Below is a small trained network, with its code and all its weights. Each question gives an input and a class and asks what happens when units are switched off, that is, made to give their printed mean instead of their output.

import numpy as np


def w(rows, s, z=0):
    codes = np.array(rows[::2]) - 128.0
    scale = np.full(codes.shape[1], s)
    scale[-1] = z or s
    return codes * scale


def f(y):
    return y / 2 * (1 + np.tanh(0.7978845608 * (y + 0.044715 * y**3)))


def log_softmax(a):
    a = a - a.max(-1, keepdims=True)
    return a - np.log(np.exp(a).sum(-1, keepdims=True))


def net(x, mask):
    res = np.array(x, float).reshape(1, 3) / 4 @ E
    y = f(res @ A[0][:, :-1].T + A[0][:, -1])
    res = res + np.where(mask, y, B[0][:, -1]) @ B[0][:, :-1]
    return log_softmax(res[-1] @ U[:, :-1].T + U[:, -1])


A, B = {}, {}
E = w([
[80,52,151,191,95,150,173,139,157,254],'x0',
[202,125,44,184,57,231,160,174,45,83],'x1',
[54,123,91,119,14,222,194,93,224,109],'x2',
],0.015)
A[0] = w([
[154,119,68,157,85,177,163,133,106,79,106],'N0',
[67,73,117,156,43,137,161,106,146,168,2],'N1',
[72,147,122,98,123,122,153,41,151,89,206],'N2',
[111,61,180,191,135,120,133,146,112,149,97],'N3',
[162,10,136,164,136,95,201,166,113,161,143],'N4',
[183,122,44,181,108,155,128,166,107,123,212],'N5',
[92,99,126,169,115,137,131,139,158,178,107],'N6',
],0.012,0.0043)
B[0] = w([
[123,75,70,122,183,177,67,86,129,136,244],'N0',
[186,130,46,93,113,66,97,125,47,117,253],'N1',
[88,213,167,213,86,98,226,72,129,82,216],'N2',
[99,78,173,59,93,212,126,94,214,151,194],'N3',
[74,78,195,116,131,156,69,151,99,254,217],'N4',
[138,103,121,153,206,240,32,100,71,134,241],'N5',
[191,164,101,92,148,36,93,205,160,169,210],'N6',
],0.01,0.02)
U = w([
[217,167,126,45,116,4,89,96,93,129,254],'0',
[226,138,11,111,179,152,97,251,64,125,136],'1',
[95,154,104,214,1,163,197,115,104,95,90],'2',
[158,54,57,112,73,206,107,34,154,66,47],'3',
[92,57,148,92,167,145,136,180,237,158,116],'4',
[83,43,136,176,60,232,115,182,88,164,34],'5',
],0.0088,0.0049)

Each question gives the input, the list of numbers given to net, and the class t.
The units are the neurons (one row each of A and B). Each row of codes is followed by its name. A weight is (code - 128) times the scale printed after its matrix; where a second scale follows, it is the last column's (A, B and U).
mask holds one flag per neuron, in row order. A switched-off neuron (its flag False) gives its mean, the last column of its row in B, instead of its output. The means were averaged over made-up inputs and are rounded, as every weight is.
A unit's drop is (log p(t) with every unit on - log p(t) with that unit switched off) / (log p(t) with every unit on - log p(t) with every unit switched off).
The circuit of an input: a set's keep is (log p(t) with only the set's units on - log p(t) with every unit switched off) / (log p(t) with every unit on - log p(t) with every unit switched off). Starting from all 7 units, units are removed one at a time, each time the one whose removal leaves the highest keep (on an exact tie, the one counted first), for as long as the keep stays at least 0.8.
circuit, biggest first: the units of the circuit, biggest drop first
top k neurons: the k neurons with the biggest drops, biggest first
drop when u is switched off: that unit's drop, to one decimal
input [8,-7,6], class 0: circuit, biggest first : (N1)
input [1,5,-6], class 5: circuit, biggest first : (N1 N6)
input [3,-1,0], class 4: circuit, biggest first : (N1 N5)
input [7,-2,1], class 0: top 2 neurons : (N1 N6)
input [0,-8,2], class 2: top 2 neurons : (N2 N1)
input [7,4,2], class 1: top 2 neurons : (N1 N6)
input [4,-3,-1], class 4: top 2 neurons : (N3 N1)
input [8,4,5], class 1: drop when N1 is switched off : 0.7
input [4,1,-3], class 5: drop when N4 is switched off : 0.3
input [-8,-2,6], class 2: drop when N2 is switched off : 0.2
input [4,-3,3], class 0: drop when N1 is switched off : 0.1
input [5,1,-8], class 5: top 2 neurons : (N4 N6)
